Below are the code and all the weights of a small trained network. Each question names an input and a class and asks about switching units off, where a switched-off unit gives its printed mean instead of its output.

import numpy as np


def w(rows, s, z=0):
    codes = np.array(rows[::2]) - 128.0
    scale = np.full(codes.shape[1], s)
    scale[-1] = z or s
    return codes * scale


def f(y):
    return y / 2 * (1 + np.tanh(0.7978845608 * (y + 0.044715 * y**3)))


def log_softmax(a):
    a = a - a.max(-1, keepdims=True)
    return a - np.log(np.exp(a).sum(-1, keepdims=True))


def net(x, mask):
    res = np.array(x, float).reshape(1, 3) / 4 @ E
    y = f(res @ A[0][:, :-1].T + A[0][:, -1])
    res = res + np.where(mask, y, B[0][:, -1]) @ B[0][:, :-1]
    return log_softmax(res[-1] @ U[:, :-1].T + U[:, -1])


A, B = {}, {}
E = w([
[103,202,237,192,148,151],'x0',
[108,120,25,254,119,80],'x1',
[32,203,58,86,220,110],'x2',
],0.012)
A[0] = w([
[157,151,146,111,108,88,89],'N1',
[151,74,88,182,82,131,162],'N2',
[74,217,114,130,168,145,168],'N3',
[201,101,137,89,103,123,203],'N4',
[80,152,148,44,176,148,123],'N5',
[110,175,88,98,196,124,186],'N6',
[95,112,112,62,83,104,188],'N7',
[111,185,127,251,145,128,114],'N8',
[119,170,149,162,156,151,168],'N9',
[146,101,116,13,119,127,176],'N10',
[138,162,166,152,100,160,169],'N11',
[166,161,177,121,125,148,189],'N12',
[170,104,28,120,119,137,173],'N13',
[104,95,114,91,177,143,157],'N14',
[114,134,136,139,176,123,137],'N15',
[156,89,155,141,71,134,253],'N16',
[116,176,233,134,129,124,148],'N17',
[152,98,117,209,94,169,176],'N18',
[89,121,55,159,144,120,152],'N19',
[138,104,165,60,122,161,225],'N20',
],0.014,0.0067)
B[0] = w([
[109,121,127,134,127,127,133],'N1',
[158,125,90,131,147,55,228],'N2',
[115,146,179,120,72,158,248],'N3',
[154,78,114,127,148,170,218],'N4',
[119,202,171,78,128,85,234],'N5',
[110,174,119,109,69,166,252],'N6',
[160,165,111,124,128,157,203],'N7',
[94,161,149,252,151,151,248],'N8',
[117,121,170,135,114,136,188],'N9',
[181,200,132,132,164,184,252],'N10',
[92,96,164,137,149,123,186],'N11',
[115,79,168,92,132,129,197],'N12',
[139,100,52,87,94,104,255],'N13',
[147,160,120,105,107,132,192],'N14',
[112,134,142,135,112,133,160],'N15',
[165,63,112,129,189,125,229],'N16',
[49,70,178,90,144,94,226],'N17',
[138,153,132,146,191,66,220],'N18',
[84,103,61,141,70,162,251],'N19',
[120,109,142,116,167,212,237],'N20',
],0.026,0.014)
U = w([
[254,108,120,122,179,190,194],'0',
[182,209,103,90,126,182,195],'1',
[99,78,131,111,185,147,193],'2',
[133,167,189,90,99,111,81],'3',
[182,119,39,131,166,54,199],'4',
[95,148,38,118,63,119,4],'5',
[179,127,172,217,155,33,14],'6',
[89,168,121,182,110,156,135],'7',
],0.011,0.0014)

Each question gives the input, the list of numbers given to net, and the class t.
The units are the neurons (one row each of A and B). Each row of codes is followed by its name. A weight is (code - 128) times the scale printed after its matrix; where a second scale follows, it is the last column's (A, B and U).
mask holds one flag per neuron, in row order. A switched-off neuron (its flag False) gives its mean, the last column of its row in B, instead of its output. The means were averaged over made-up inputs and are rounded, as every weight is.
A unit's drop is (log p(t) with every unit on - log p(t) with that unit switched off) / (log p(t) with every unit on - log p(t) with every unit switched off).
The circuit of an input: a set's keep is (log p(t) with only the set's units on - log p(t) with every unit switched off) / (log p(t) with every unit on - log p(t) with every unit switched off). Starting from the 12 units with the biggest drops (on a tie, the unit counted first), units are removed one at a time, each time the one whose removal leaves the highest keep (on an exact tie, the one counted first), for as long as the keep stays at least 0.8.
units of the circuit, in order: the units of the circuit, biggest drop first
unit that matters most: the unit with the biggest drop
k most important neurons: the k neurons with the biggest drops, biggest first
drop when u is switched off: that unit's drop, to one decimal
input [-6,1,-6], class 4: unit that matters most : N2
input [2,0,5], class 3: units of the circuit, in order : [N5, N3]
input [0,2,2], class 5: units of the circuit, in order : [N10, N20]
input [-7,0,0], class 0: 3 most important neurons : [N10, N5, N6]
input [1,-6,6], class 3: 2 most important neurons : [N5, N17]
input [1,7,-7], class 6: 2 most important neurons : [N8, N18]
input [5,0,6], class 3: 2 most important neurons : [N5, N3]
input [1,-6,7], class 3: 2 most important neurons : [N5, N17]
input [1,1,5], class 7: 2 most important neurons : [N13, N10]
input [-5,2,1], class 5: 3 most important neurons : [N16, N18, N19]
input [1,0,5], class 3: 2 most important neurons : [N10, N13]
input [1,-6,4], class 3: 2 most important neurons : [N17, N5]
input [-7,0,-1], class 0: 2 most important neurons : [N10, N4]
input [8,-1,-3], class 2: unit that matters most : N17
input [2,6,0], class 6: 2 most important neurons : [N6, N18]
input [0,2,3], class 5: 2 most important neurons : [N10, N20]
input [0,4,8], class 5: 4 most important neurons : [N19, N10, N6, N20]
input [-1,-7,0], class 0: drop when N6 is switched off : 0.2
input [7,-8,2], class 3: drop when N5 is switched off : 1.0
input [1,-8,-7], class 2: unit that matters most : N17
input [5,0,1], class 3: drop when N12 is switched off : 0.1
